Here is a tiny trained network, its code and every weight. The questions are about switching its units off for an input and a target symbol, where a switched-off unit gives its printed mean instead of its output.

import numpy as np


def w(rows, s, z=0):
    codes = np.array(rows[::2]) - 128.0
    scale = np.full(codes.shape[1], s)
    scale[-1] = z or s
    return codes * scale


def norm(h):
    return h / np.sqrt((h * h).mean(-1, keepdims=True) + 1e-5)


def f(y):
    return np.maximum(y, 0)


def softmax(a):
    e = np.exp(a - a.max(-1, keepdims=True))
    return e / e.sum(-1, keepdims=True)


def log_softmax(a):
    a = a - a.max(-1, keepdims=True)
    return a - np.log(np.exp(a).sum(-1, keepdims=True))


def net(x, mask):
    ids = ['ΓΛΞΩαβθπστφ'.index(c) for c in x.split()]
    T = len(ids)
    res = E[ids] + P[:T]
    u = 0
    for l in range(3):
        q, k, v = (norm(res) @ M[l].T for M in (Q, K, V))
        z = softmax(np.where(np.tri(T) > 0, q @ k.T / 2**0.5, -1e9)) @ v
        res = res + np.where(mask[u], z, O[l][:, -1]) @ O[l][:, :-1]
        u += 1
        y = f(norm(res) @ A[l][:, :-1].T + A[l][:, -1])
        res = res + np.where(mask[u : u + 8], y, B[l][:, -1]) @ B[l][:, :-1]
        u += 8
    return log_softmax(norm(res)[-1] @ U[:, :-1].T + U[:, -1])


Q, K, V, O, A, B = {}, {}, {}, {}, {}, {}
E = w([
[92,132,39,78],'Γ',
[111,163,80,94],'Λ',
[190,126,121,165],'Ξ',
[162,164,130,136],'Ω',
[144,173,119,125],'α',
[89,146,50,83],'β',
[251,90,150,130],'θ',
[254,89,151,123],'π',
[177,89,115,138],'σ',
[163,112,127,42],'τ',
[164,231,143,75],'φ',
],0.017)
P = w([
[238,147,103,65],'0',
[190,157,148,89],'1',
[235,127,39,67],'2',
[148,160,157,102],'3',
[201,119,40,72],'4',
[110,162,162,127],'5',
[162,100,43,57],'6',
[97,166,186,188],'7',
[113,96,95,56],'8',
[162,180,254,161],'9',
],0.0085)
Q[0] = w([
[2,64,225,187],'L0H0',
[159,100,78,64],'L0H0',
],0.0067)
K[0] = w([
[253,147,22,121],'L0H0',
[89,149,204,217],'L0H0',
],0.0065)
V[0] = w([
[90,120,241,32],'L0H0',
[106,225,78,254],'L0H0',
],0.0079)
O[0] = w([
[83,162,215,115,140],'L0H0',
[254,176,68,133,3],'L0H0',
],0.015,0.0044)
A[0] = w([
[88,187,194,153,141],'L0N0',
[165,46,179,173,218],'L0N1',
[172,104,78,55,123],'L0N2',
[90,201,82,161,51],'L0N3',
[169,2,160,25,143],'L0N4',
[105,146,89,47,53],'L0N5',
[145,198,108,178,194],'L0N6',
[4,171,15,37,248],'L0N7',
],0.0089,0.0015)
B[0] = w([
[175,182,157,85,166],'L0N0',
[2,119,95,122,162],'L0N1',
[154,112,147,175,187],'L0N2',
[124,200,86,94,145],'L0N3',
[146,143,62,105,217],'L0N4',
[159,111,83,222,184],'L0N5',
[245,48,158,145,146],'L0N6',
[190,86,199,95,254],'L0N7',
],0.0073,0.0097)
Q[1] = w([
[222,236,24,254],'L1H0',
[219,95,144,12],'L1H0',
],0.0059)
K[1] = w([
[92,179,105,254],'L1H0',
[118,203,94,67],'L1H0',
],0.0074)
V[1] = w([
[132,2,224,187],'L1H0',
[148,82,150,135],'L1H0',
],0.0084)
O[1] = w([
[244,130,1,84,245],'L1H0',
[138,69,225,158,250],'L1H0',
],0.009,0.0021)
A[1] = w([
[81,77,180,22,168],'L1N0',
[149,47,149,131,109],'L1N1',
[182,108,74,2,117],'L1N2',
[81,91,33,100,6],'L1N3',
[132,211,138,47,146],'L1N4',
[101,125,55,64,190],'L1N5',
[164,177,164,145,176],'L1N6',
[117,105,103,146,49],'L1N7',
],0.0096,0.0024)
B[1] = w([
[60,125,2,82,223],'L1N0',
[58,206,238,210,180],'L1N1',
[121,132,218,205,244],'L1N2',
[202,77,190,170,148],'L1N3',
[162,26,106,139,168],'L1N4',
[163,191,153,108,170],'L1N5',
[28,28,137,99,155],'L1N6',
[181,201,196,231,131],'L1N7',
],0.0056,0.011)
Q[2] = w([
[211,237,92,184],'L2H0',
[241,1,236,57],'L2H0',
],0.0068)
K[2] = w([
[135,74,190,144],'L2H0',
[88,255,155,143],'L2H0',
],0.0078)
V[2] = w([
[70,167,206,114],'L2H0',
[252,178,139,2],'L2H0',
],0.0073)
O[2] = w([
[236,169,231,175,178],'L2H0',
[113,207,147,2,252],'L2H0',
],0.0082,0.0027)
A[2] = w([
[241,3,186,149,4],'L2N0',
[193,152,107,181,59],'L2N1',
[183,254,134,245,216],'L2N2',
[29,78,159,64,157],'L2N3',
[110,103,179,125,250],'L2N4',
[55,24,144,205,219],'L2N5',
[196,209,148,79,182],'L2N6',
[123,178,106,48,152],'L2N7',
],0.0076,0.0027)
B[2] = w([
[121,107,212,97,254],'L2N0',
[88,223,117,83,153],'L2N1',
[157,94,130,5,170],'L2N2',
[2,152,108,42,222],'L2N3',
[55,94,146,154,220],'L2N4',
[67,166,136,188,188],'L2N5',
[139,182,7,215,206],'L2N6',
[22,124,135,255,172],'L2N7',
],0.0056,0.0071)
U = w([
[138,50,147,70,3],'Γ',
[137,139,150,98,69],'Λ',
[141,59,93,115,172],'Ξ',
[143,168,131,111,217],'Ω',
[128,183,128,139,241],'α',
[132,120,165,112,71],'β',
[100,100,183,159,49],'θ',
[94,109,192,155,10],'π',
[96,96,144,180,190],'σ',
[35,133,137,65,213],'τ',
[90,249,189,102,79],'φ',
],0.013,0.0033)

Each question gives the input, a string of symbols that net reads in full, and the target symbol t.
The units are the heads (2 rows each of Q, K, V and O) and the neurons (one row each of A and B). Each row of codes is followed by its name. A weight is (code - 128) times the scale printed after its matrix; where a second scale follows, it is the last column's (O, A, B and U).
mask holds one flag per unit, layer by layer, with each layer's heads first. A switched-off unit (its flag False) gives its mean, the last column of its rows in O or B, instead of its output. The means were averaged over made-up inputs and are rounded, as every weight is.
A unit's drop is (log p(t) with every unit on - log p(t) with that unit switched off) / (log p(t) with every unit on - log p(t) with every unit switched off).
The circuit of an input: a set's keep is (log p(t) with only the set's units on - log p(t) with every unit switched off) / (log p(t) with every unit on - log p(t) with every unit switched off). Starting from the 12 units with the biggest drops (on a tie, the unit counted first), units are removed one at a time, each time the one whose removal leaves the highest keep (on an exact tie, the one counted first), for as long as the keep stays at least 0.8.
circuit, biggest first: the units of the circuit, biggest drop first
most important unit: the unit with the biggest drop
k most important neurons: the k neurons with the biggest drops, biggest first
top k neurons in layer l: the k neurons of layer l with the biggest drops, biggest first
drop of u: that unit's drop, to one decimal
input α β Ω τ Ξ φ τ, target φ: circuit, biggest first : L1N2, L2H0, L0H0
input π β Λ Ω Ξ τ Ξ α, target τ: 3 most important neurons : L1N6, L0N7, L1N1
input Λ Γ Γ τ φ, target τ: circuit, biggest first : L0H0, L1N4, L1N0
input Γ Ξ α Ξ, target Ξ: top neuron in layer 0 : L0N7
input τ Λ τ Ω, target τ: 2 most important neurons : L1N6, L1N4
input π τ Ω, target τ: circuit, biggest first : L0H0, L1N0
input Λ τ β τ α σ Γ π τ Ξ, target τ: 3 most important neurons : L0N1, L0N5, L0N2
input Λ τ Ξ β α Ξ Γ Γ θ τ, target τ: 4 most important neurons : L0N1, L0N7, L1N0, L0N6
input Γ Ω Γ Ξ τ Λ Γ τ Γ α, target τ: top 2 neurons in layer 0 : L0N5, L0N2
input Ξ φ τ, target φ: top 3 neurons in layer 1 : L1N1, L1N2, L1N4
input σ σ σ, target σ: 4 most important neurons : L0N7, L0N1, L2N5, L0N4
input τ Ω Ξ θ τ τ Λ σ, target τ: top 2 neurons in layer 0 : L0N4, L0N5
input σ τ Ω σ, target τ: top 2 neurons in layer 0 : L0N5, L0N2
input Ω Ω Ω τ φ, target τ: most important unit : L0H0
input τ α θ Λ Ξ Ω φ Γ θ τ, target τ: 2 most important neurons : L0N7, L1N4
input θ φ Ξ τ Ω τ θ, target τ: drop of L2N2 : 0.0
input τ τ φ θ τ π, target τ: drop of L1N0 : 0.2
input α τ θ, target τ: drop of L0N1 : 0.6
